Below is a small trained network, with its code and all its weights. Each question gives an input and a class and asks what happens when units are switched off, that is, made to give their printed mean instead of their output.

import numpy as np


def w(rows, s, z=0):
    codes = np.array(rows[::2]) - 128.0
    scale = np.full(codes.shape[1], s)
    scale[-1] = z or s
    return codes * scale


def f(y):
    return np.maximum(y, 0)


def log_softmax(a):
    a = a - a.max(-1, keepdims=True)
    return a - np.log(np.exp(a).sum(-1, keepdims=True))


def net(x, mask):
    res = np.array(x, float).reshape(1, 8) / 4 @ E
    y = f(res @ A[0][:, :-1].T + A[0][:, -1])
    res = res + np.where(mask, y, B[0][:, -1]) @ B[0][:, :-1]
    return log_softmax(res[-1] @ U[:, :-1].T + U[:, -1])


A, B = {}, {}
E = w([
[126,126,128,127,117],'x0',
[77,103,117,125,174],'x1',
[78,124,115,120,168],'x2',
[189,134,141,138,70],'x3',
[121,130,124,121,125],'x4',
[120,137,125,122,129],'x5',
[140,173,2,197,134],'x6',
[166,53,37,33,125],'x7',
],0.0084)
A[0] = w([
[128,102,90,162,122,111],'neuron 1',
[75,128,89,114,193,213],'neuron 2',
[208,128,8,49,171,107],'neuron 3',
[107,113,141,108,165,253],'neuron 4',
[108,130,157,89,108,104],'neuron 5',
[121,113,82,196,143,73],'neuron 6',
[158,71,87,84,130,88],'neuron 7',
[103,147,85,133,121,106],'neuron 8',
[115,150,153,181,99,99],'neuron 9',
[167,131,149,133,125,104],'neuron 10',
[171,75,100,48,136,103],'neuron 11',
[163,154,72,141,164,96],'neuron 12',
[103,196,75,140,109,93],'neuron 13',
[77,94,119,138,146,183],'neuron 14',
[147,95,101,93,130,76],'neuron 15',
[181,91,104,112,132,158],'neuron 16',
[101,135,184,65,121,89],'neuron 17',
[135,77,162,85,147,137],'neuron 18',
],0.012,0.0057)
B[0] = w([
[190,73,78,172,107,155],'neuron 1',
[84,126,78,98,66,218],'neuron 2',
[130,200,127,195,145,246],'neuron 3',
[165,170,70,100,41,199],'neuron 4',
[169,26,134,131,149,149],'neuron 5',
[138,78,118,132,153,162],'neuron 6',
[95,161,159,89,185,186],'neuron 7',
[238,113,94,153,161,156],'neuron 8',
[35,182,164,82,194,158],'neuron 9',
[124,167,65,86,158,141],'neuron 10',
[2,98,174,116,149,201],'neuron 11',
[177,75,81,144,147,170],'neuron 12',
[187,58,96,175,158,166],'neuron 13',
[227,132,172,33,66,180],'neuron 14',
[48,89,176,103,173,161],'neuron 15',
[99,201,141,54,138,179],'neuron 16',
[213,44,147,149,194,166],'neuron 17',
[196,99,86,119,112,176],'neuron 18',
],0.0062,0.012)
U = w([
[180,194,101,77,38,244],'0',
[182,180,107,84,81,203],'1',
[255,60,99,112,175,2],'2',
[29,248,154,108,203,18],'3',
],0.0068,0.004)

Each question gives the input, the list of numbers given to net, and the class t.
The units are the neurons (one row each of A and B). Each row of codes is followed by its name. A weight is (code - 128) times the scale printed after its matrix; where a second scale follows, it is the last column's (A, B and U).
mask holds one flag per neuron, in row order. A switched-off neuron (its flag False) gives its mean, the last column of its row in B, instead of its output. The means were averaged over made-up inputs and are rounded, as every weight is.
A unit's drop is (log p(t) with every unit on - log p(t) with that unit switched off) / (log p(t) with every unit on - log p(t) with every unit switched off).
The circuit of an input: a set's keep is (log p(t) with only the set's units on - log p(t) with every unit switched off) / (log p(t) with every unit on - log p(t) with every unit switched off). Starting from the 12 units with the biggest drops (on a tie, the unit counted first), units are removed one at a time, each time the one whose removal leaves the highest keep (on an exact tie, the one counted first), for as long as the keep stays at least 0.8.
units of the circuit, in order: the units of the circuit, biggest drop first
unit that matters most: the unit with the biggest drop
top k neurons: the k neurons with the biggest drops, biggest first
drop of u: that unit's drop, to one decimal
input [-2,-4,-1,5,-5,5,-8,4], class 2: units of the circuit, in order -> (neuron 17)
input [-5,-5,4,-3,0,4,-3,7], class 3: units of the circuit, in order -> (neuron 11; neuron 7)
input [-3,-4,-2,2,-3,-2,-6,0], class 2: units of the circuit, in order -> (neuron 17; neuron 2)
input [-1,3,4,-1,3,8,-5,8], class 3: top 3 neurons -> (neuron 11; neuron 7; neuron 15)
input [2,-1,7,-8,5,5,-5,1], class 2: top 2 neurons -> (neuron 17; neuron 5)
input [-2,0,-2,7,1,3,-5,-3], class 2: units of the circuit, in order -> (neuron 17; neuron 2)
input [-7,8,-3,-4,-2,8,5,-3], class 0: top 2 neurons -> (neuron 2; neuron 17)
input [-5,-2,-8,7,-8,-1,1,-7], class 3: units of the circuit, in order -> (neuron 9; neuron 4)
input [1,7,-7,-8,4,-7,0,-7], class 0: units of the circuit, in order -> (neuron 11; neuron 14)
input [-2,-5,2,0,-4,1,-7,-3], class 2: units of the circuit, in order -> (neuron 17; neuron 5)
input [5,1,1,-2,6,-4,-2,6], class 3: top 2 neurons -> (neuron 11; neuron 7)
input [3,-5,7,5,1,1,0,-6], class 3: top 4 neurons -> (neuron 9; neuron 14; neuron 4; neuron 18)
input [4,4,8,-4,6,-6,-7,-4], class 2: top 2 neurons -> (neuron 17; neuron 5)
input [-6,5,-6,-7,4,-8,-5,7], class 3: top 2 neurons -> (neuron 11; neuron 7)
input [-7,-5,-4,2,-2,1,-4,-8], class 3: unit that matters most -> neuron 9
input [-1,2,-4,1,1,4,-5,-1], class 2: top 2 neurons -> (neuron 17; neuron 2)
input [-6,8,-1,-7,1,8,-4,1], class 0: top 2 neurons -> (neuron 4; neuron 2)
input [-4,5,-7,-2,6,-1,4,7], class 3: drop of neuron 3 -> 0.2
input [0,0,4,-3,2,-5,5,-5], class 2: drop of neuron 13 -> 0.4
input [-2,6,0,-8,0,-7,3,-3], class 0: top neuron -> (neuron 2)
input [-4,3,3,1,8,-7,2,6], class 3: drop of neuron 11 -> 0.3
